Below are the code and all the weights of a small trained network. Each question names an input and a class and asks about switching units off, where a switched-off unit gives its printed mean instead of its output.

import numpy as np


def w(rows, s, z=0):
    codes = np.array(rows[::2]) - 128.0
    scale = np.full(codes.shape[1], s)
    scale[-1] = z or s
    return codes * scale


def f(y):
    return np.maximum(y, 0)


def log_softmax(a):
    a = a - a.max(-1, keepdims=True)
    return a - np.log(np.exp(a).sum(-1, keepdims=True))


def net(x, mask):
    res = np.array(x, float).reshape(1, 3) / 4 @ E
    y = f(res @ A[0][:, :-1].T + A[0][:, -1])
    res = res + np.where(mask, y, B[0][:, -1]) @ B[0][:, :-1]
    return log_softmax(res[-1] @ U[:, :-1].T + U[:, -1])


A, B = {}, {}
E = w([
[115,191,228,178,82,242,87],'x0',
[158,8,173,151,173,174,137],'x1',
[23,118,173,101,135,133,152],'x2',
],0.013)
A[0] = w([
[67,92,141,89,125,111,169,253],'n0',
[112,170,108,143,119,106,131,82],'n1',
[81,105,87,105,180,101,160,30],'n2',
[200,125,86,124,132,112,134,110],'n3',
[147,4,118,123,173,110,123,77],'n4',
[185,121,99,192,120,138,96,106],'n5',
[122,169,79,73,113,84,131,111],'n6',
],0.016,0.0026)
B[0] = w([
[20,148,59,120,57,74,200,208],'n0',
[36,3,153,186,204,65,112,183],'n1',
[159,200,155,91,62,227,76,213],'n2',
[2,199,85,66,78,147,161,206],'n3',
[106,94,127,193,129,101,46,251],'n4',
[18,102,111,99,42,89,139,193],'n5',
[115,53,159,180,162,182,70,233],'n6',
],0.011,0.016)
U = w([
[117,10,153,212,194,81,57,86],'0',
[120,195,158,77,104,178,39,175],'1',
[75,140,90,40,88,56,201,92],'2',
[118,121,61,140,140,102,152,254],'3',
[209,128,134,92,172,86,162,87],'4',
[198,135,133,28,185,114,133,81],'5',
[159,164,133,66,205,78,148,75],'6',
],0.013,0.0096)

Each question gives the input, the list of numbers given to net, and the class t.
The units are the neurons (one row each of A and B). Each row of codes is followed by its name. A weight is (code - 128) times the scale printed after its matrix; where a second scale follows, it is the last column's (A, B and U).
mask holds one flag per neuron, in row order. A switched-off neuron (its flag False) gives its mean, the last column of its row in B, instead of its output. The means were averaged over made-up inputs and are rounded, as every weight is.
A unit's drop is (log p(t) with every unit on - log p(t) with that unit switched off) / (log p(t) with every unit on - log p(t) with every unit switched off).
The circuit of an input: a set's keep is (log p(t) with only the set's units on - log p(t) with every unit switched off) / (log p(t) with every unit on - log p(t) with every unit switched off). Starting from all 7 units, units are removed one at a time, each time the one whose removal leaves the highest keep (on an exact tie, the one counted first), for as long as the keep stays at least 0.8.
units of the circuit, in order: the units of the circuit, biggest drop first
top k neurons: the k neurons with the biggest drops, biggest first
drop of u: that unit's drop, to one decimal
input [1,0,8], class 2: units of the circuit, in order => n0
input [-3,-6,-3], class 0: top 2 neurons => n6, n1
input [-2,3,3], class 3: top 3 neurons => n6, n0, n1
input [7,-5,8], class 2: top 3 neurons => n2, n6, n4
input [-8,-4,-1], class 1: top 2 neurons => n2, n3
input [-5,0,-4], class 1: top 2 neurons => n3, n0
input [-7,2,6], class 1: top 2 neurons => n2, n4
input [-6,3,-6], class 1: top 2 neurons => n3, n4
input [-6,-5,-4], class 1: top 2 neurons => n3, n6
input [-4,1,2], class 1: top 4 neurons => n2, n1, n5, n4
input [2,0,-1], class 3: units of the circuit, in order => n2, n6, n4, n3
input [-6,3,-1], class 1: top 3 neurons => n2, n3, n1
input [-4,-8,7], class 0: top 3 neurons => n6, n1, n3
input [2,-4,-3], class 0: top 2 neurons => n2, n0
input [-4,0,-8], class 2: units of the circuit, in order => n3
input [6,-7,-5], class 0: top 2 neurons => n1, n2
input [2,-2,1], class 3: drop of n4 => 1.3
input [3,-1,2], class 3: drop of n6 => 0.6
input [-4,4,-8], class 2: drop of n3 => 1.4
input [0,-8,7], class 0: units of the circuit, in order => n1
